Each row has a name. Each piece below is followed by the name of the row it came from, unless a question asks for something else. Each question is about the rows just above it. Places in a row count from 0.

[-16, -4, 41, -18, -13, 0, -55, -58, 10, -14, 6] = k_436
[-9, -20, -27, -24, 5, 3, -25, 72, 3, -17, -27] = k_274
[-6, 10, -7, 6, -46, 33, 8, 25, 60, 69, 42] = k_138
[-10, -36, 49, -18, 14, -24, -59, 51, -30, -32, -23] = k_349
[-15, -10, 35, -25, -21, -3, -47, -60, 11, -25, -9] = k_577
[-10, 36, -6, 3, -23, 5, 35, -91, 7, -1, 14] = k_816
[-10, 36, 14, 5, 20, 29, -34, 9, 6, 14, 39] = k_113
[-11, -6, 19, -17, 23, -7, -40, -27, -42, -54, -28] = k_265
[-2, 0, -46, 29, 24, -37, 72, 84, -49, 14, 1] = k_318
[-10, -7, -5, -14, -12, 19, -35, 71, 42, 30, 17] = k_229
[-11] is at row and place -> k_265, 0
Row and place of [-13] in the named rows: -> k_436, 4

[11, -33, -1, -6, 5, 2, 11, 1, -19, 2, 20, -2, -15, -2, -11, -32, 0, -19, 12, 14, 8, -14, -14, 7, -27, 4, 12, -39, 5] = k_535
[-16, 61, -42, -19, 29, 94, -32, 26, -28, 29, 43, -65, -23, 23, -4, -3, -52, -51, -29, 17, 22, 7, -23, 49, -21, -39, 54, 46, -2] = k_197
[27, 44, 60, -42, 32, 1, -56, 55, -15, -6, 11, 7, 9, -1, 62, -42, -84, -34, -24, 93, 56, 33, -26, -36, -25, -10, -24, 18, -6] = k_950
[-41, -60, -50, 39, -42, -27, 0, -54, 19, 20, -5, -27, 2, -22, -47, 64, 86, 59, -2, -82, -19, -33, 52, 34, 32, 26, 15, -46, 35] = k_758
Changed k_758: [-41, -60, -50, 39, -42, -27, 0, -54, 19, 20, -5, -27, 2, -22, -47, 64, 86, 59, -2, -82, -19, -33, 51, 34, 32, 26, 15, -46, 35]. Place and old value: -> 22, [52]
Row and place of [56] in the named rows: -> k_950, 20
Where does [-16, 61, -42, -19, 29, 94, -32, 26, -28, 29, 43, -65, -23, 23, -4, -3, -52, -51, -29, 17, 22, 7, -23, 49, -21, -39, 54, 46, -1] differ from k_197, and what was there? -> 28, [-2]
One entry of k_197 was changed: [-16, 61, -42, -19, 30, 94, -32, 26, -28, 29, 43, -65, -23, 23, -4, -3, -52, -51, -29, 17, 22, 7, -23, 49, -21, -39, 54, 46, -2]. Where, and from what? -> 4, [29]
Where does [11, -33, -1, -6, 5, 2, 11, 1, -19, 2, 20, -2, -15, -2, -11, -32, 0, -19, 12, 14, 8, -14, -14, 7, -26, 4, 12, -39, 5] differ from k_535, and what was there? -> 24, [-27]
[93] is at row and place -> k_950, 19
Row and place of [-25] in the named rows: -> k_950, 24

[-46, -18, -60, -4, -29, -7, -27, 11, 68, -40, -56, 98, -64, -1, 39, -46, -39, 0, 64, 31, -50, -51, -4, 16, -65] : k_389
[-1, -35, -23, -4, -47, 91, -54, 11, 92, -28, 52, 24, -17, -49, -50, 25, -61, -57, -31, -18, -21, -51, -42, -15, -15] : k_608
[43, -9, 14, 30, -11, -7, 80, 32, -5, 44, 16, -50, 60, -17, -25, -100, 6, 19, 16, -90, -7, 43, 58, 92, 60] : k_233
Row and place of [-42] in the named rows: -> k_608, 22
Changed k_608: [-1, -35, -23, -4, -47, 91, -54, 11, 92, -28, 52, 24, -18, -49, -50, 25, -61, -57, -31, -18, -21, -51, -42, -15, -15]. Place and old value: -> 12, [-17]
One entry of k_389 was changed: [-46, -18, -60, -4, -29, -7, -27, 11, 68, -40, -56, 98, -64, -1, 40, -46, -39, 0, 64, 31, -50, -51, -4, 16, -65]. Where, and from what? -> 14, [39]
Where does [-46, -18, -60, -4, -29, -7, -27, 11, 68, -40, -56, 98, -64, -1, 39, -46, -39, 0, 64, 31, -50, -52, -4, 16, -65] differ from k_389, and what was there? -> 21, [-51]
Changed k_233: [43, -9, 14, 29, -11, -7, 80, 32, -5, 44, 16, -50, 60, -17, -25, -100, 6, 19, 16, -90, -7, 43, 58, 92, 60]. Place and old value: -> 3, [30]
Changed k_608: [-1, -35, -24, -4, -47, 91, -54, 11, 92, -28, 52, 24, -17, -49, -50, 25, -61, -57, -31, -18, -21, -51, -42, -15, -15]. Place and old value: -> 2, [-23]
One entry of k_233 was changed: [43, -9, 14, 30, -11, -7, 80, 32, -5, 44, 16, -50, 60, -17, -25, -99, 6, 19, 16, -90, -7, 43, 58, 92, 60]. Where, and from what? -> 15, [-100]

[-8, 5, 21, 10, -8, 0, -11, -5, 2, -17, 8, -2, 8, -7, 14, 16, 3, 4, 18, -14, -21, 14, 0, 3, -13, 7, 2, -2, -3, 15, -23, 27, -4] -> k_513
[-11, 20, 6, 28, 9, -61, 0, 44, 7, -17, -23, -17, 21, 80, 27, 4, 10, 4, -9, 1, -2, -14, -1, -8, 24, 14, -68, 44, 6, 13, -3, 36, -27] -> k_917
[-13, -52, 9, 2, -52, -8, 76, -52, 27, 4, -8, 17, 18, 52, 35, 36, 35, 28, 28, -2, -18, 59, 20, -40, -1, 46, -92, -35, 13, -5, -20, -52, 49] -> k_89
[-30, 11, 1, 15, -17, -23, 29, -36, -22, -18, -64, 4, -2, 28, -37, -1, 31, 4, 19, 0, 13, -8, 16, -1, -12, 30, -19, -10, 31, 17, 16, -27, -37] -> k_431
[-40, 16, -6, -16, -15, 59, -6, -69, -17, 42, -86, -20, 3, 1, -14, -47, 4, -1, -28, 1, -16, -15, -4, -17, 18, 27, 16, -7, 21, 6, -8, 22, 66] -> k_548
[2, 46, 4, -24, -12, -9, 7, -22, -15, 42, 8, -7, -50, 43, -9, -9, -33, -4, 27, 6, -13, 14, -12, -1, -46, 2, -71, -5, -56, -31, 4, 18, 28] -> k_984
[-16, 33, 6, 11, -75, -20, 29, -59, 14, 6, 4, -23, -13, -23, 24, 2, 34, 10, 85, 2, -38, -1, 17, 25, -41, -5, 25, -55, -47, -35, 3, -42, -21] -> k_956
[-11, 20, 6, 28, 9, -61, 0, 44, 7, -17, -23, -17, 21, 80, 27, 4, 10, 4, -9, 1, -2, -14, -1, -8, 24, 14, -68, 44, -22, 13, -3, 36, -27] -> k_709
Where does [2, 46, 4, -24, -12, -9, 7, -22, -15, 42, 8, -7, -50, 43, -9, -9, -33, -4, 28, 6, -13, 14, -12, -1, -46, 2, -71, -5, -56, -31, 4, 18, 28] differ from k_984, and what was there? -> 18, [27]
Where does [-30, 11, 1, 15, -17, -23, 29, -36, -22, -18, -64, 4, -2, 28, -37, -1, 31, 4, 19, 0, 13, -8, 16, -1, -13, 30, -19, -10, 31, 17, 16, -27, -37] differ from k_431, and what was there? -> 24, [-12]
asked: [-11, 20, 6, 28, 9, -61, 0, 44, 7, -17, -23, -17, 21, 80, 27, 4, 10, 4, -9, 1, -2, -14, -1, -8, 24, 14, -68, 44, -22, 13, -3, 36, -27] -> k_709
Changed k_513: [-8, 5, 21, 10, -8, -1, -11, -5, 2, -17, 8, -2, 8, -7, 14, 16, 3, 4, 18, -14, -21, 14, 0, 3, -13, 7, 2, -2, -3, 15, -23, 27, -4]. Place and old value: -> 5, [0]
One entry of k_513 was changed: [-8, 5, 21, 10, -8, 0, -11, -5, 2, -17, 8, -3, 8, -7, 14, 16, 3, 4, 18, -14, -21, 14, 0, 3, -13, 7, 2, -2, -3, 15, -23, 27, -4]. Where, and from what? -> 11, [-2]
Changed k_431: [-30, 11, 1, 15, -17, -23, 29, -36, -22, -18, -64, 4, -2, 28, -38, -1, 31, 4, 19, 0, 13, -8, 16, -1, -12, 30, -19, -10, 31, 17, 16, -27, -37]. Place and old value: -> 14, [-37]

